Here is a tiny trained network, its code and every weight. The questions are about switching its units off for an input and a class, where a switched-off unit gives its printed mean instead of its output.

import numpy as np


def w(rows, s, z=0):
    codes = np.array(rows[::2]) - 128.0
    scale = np.full(codes.shape[1], s)
    scale[-1] = z or s
    return codes * scale


def norm(h):
    return h / np.sqrt((h * h).mean(-1, keepdims=True) + 1e-5)


def f(y):
    return y / 2 * (1 + np.tanh(0.7978845608 * (y + 0.044715 * y**3)))


def log_softmax(a):
    a = a - a.max(-1, keepdims=True)
    return a - np.log(np.exp(a).sum(-1, keepdims=True))


def net(x, mask):
    res = np.array(x, float).reshape(1, 2) / 4 @ E
    u = 0
    for l in range(3):
        y = f(norm(res) @ A[l][:, :-1].T + A[l][:, -1])
        res = res + np.where(mask[u : u + 3], y, B[l][:, -1]) @ B[l][:, :-1]
        u += 3
    return log_softmax(norm(res)[-1] @ U[:, :-1].T + U[:, -1])


A, B = {}, {}
E = w([
[68,6,147,158,119,170],'x0',
[66,173,134,156,73,188],'x1',
],0.011)
A[0] = w([
[146,94,157,103,92,157,160],'L0N1',
[118,2,120,91,191,60,1],'L0N2',
[183,49,143,91,178,111,1],'L0N3',
],0.0089,0.0056)
B[0] = w([
[102,165,95,150,153,116,174],'L0N1',
[135,105,131,70,79,125,254],'L0N2',
[254,142,201,112,131,153,192],'L0N3',
],0.018,0.0043)
A[1] = w([
[130,96,254,182,129,195,112],'L1N1',
[142,165,111,176,109,145,70],'L1N2',
[121,196,105,132,76,213,1],'L1N3',
],0.0077,0.0059)
B[1] = w([
[201,137,76,60,183,62,247],'L1N1',
[113,106,140,77,100,92,113],'L1N2',
[152,155,252,46,60,147,210],'L1N3',
],0.014,0.0015)
A[2] = w([
[193,135,107,124,248,83,8],'L2N1',
[178,130,86,137,198,94,91],'L2N2',
[170,198,115,95,139,78,62],'L2N3',
],0.015,0.0016)
B[2] = w([
[8,76,86,164,91,172,237],'L2N1',
[74,118,136,92,69,135,200],'L2N2',
[156,88,71,176,188,118,254],'L2N3',
],0.014,0.0087)
U = w([
[30,84,76,161,143,124,187],'0',
[251,191,99,161,170,93,106],'1',
[220,60,178,46,117,75,222],'2',
[154,125,191,149,146,115,2],'3',
[98,216,228,87,42,153,137],'4',
],0.02,0.0062)

Each question gives the input, the list of numbers given to net, and the class t.
The units are the neurons (one row each of A and B). Each row of codes is followed by its name. A weight is (code - 128) times the scale printed after its matrix; where a second scale follows, it is the last column's (A, B and U).
mask holds one flag per neuron, layer by layer. A switched-off neuron (its flag False) gives its mean, the last column of its row in B, instead of its output. The means were averaged over made-up inputs and are rounded, as every weight is.
A unit's drop is (log p(t) with every unit on - log p(t) with that unit switched off) / (log p(t) with every unit on - log p(t) with every unit switched off).
The circuit of an input: a set's keep is (log p(t) with only the set's units on - log p(t) with every unit switched off) / (log p(t) with every unit on - log p(t) with every unit switched off). Starting from all 9 units, units are removed one at a time, each time the one whose removal leaves the highest keep (on an exact tie, the one counted first), for as long as the keep stays at least 0.8.
circuit, biggest first: the units of the circuit, biggest drop first
unit that matters most: the unit with the biggest drop
top k neurons: the k neurons with the biggest drops, biggest first
top k neurons in layer l: the k neurons of layer l with the biggest drops, biggest first
drop when u is switched off: that unit's drop, to one decimal
input [-3,-8], class 0: circuit, biggest first => L2N1
input [-5,1], class 1: circuit, biggest first => L1N1; L2N1
input [1,3], class 4: top 4 neurons => L0N3; L2N3; L0N1; L2N1
input [1,4], class 4: top 2 neurons => L0N3; L2N3
input [-4,4], class 4: top 3 neurons => L1N3; L1N1; L0N3
input [-1,1], class 4: top 3 neurons => L0N3; L1N1; L2N3
input [2,8], class 4: top 2 neurons in layer 2 => L2N3; L2N1
input [2,4], class 4: top 4 neurons => L0N3; L2N3; L2N1; L1N3
input [-8,1], class 0: top 2 neurons => L0N2; L1N3
input [6,-1], class 2: top 2 neurons in layer 2 => L2N1; L2N3
input [2,7], class 4: top 2 neurons => L0N3; L2N3
input [5,-6], class 2: drop when L0N2 is switched off => 2.2
input [7,-3], class 2: drop when L2N1 is switched off => 0.1
input [-8,4], class 1: unit that matters most => L2N1
input [-5,2], class 1: drop when L2N1 is switched off => 0.7
input [0,3], class 4: drop when L0N3 is switched off => 1.7
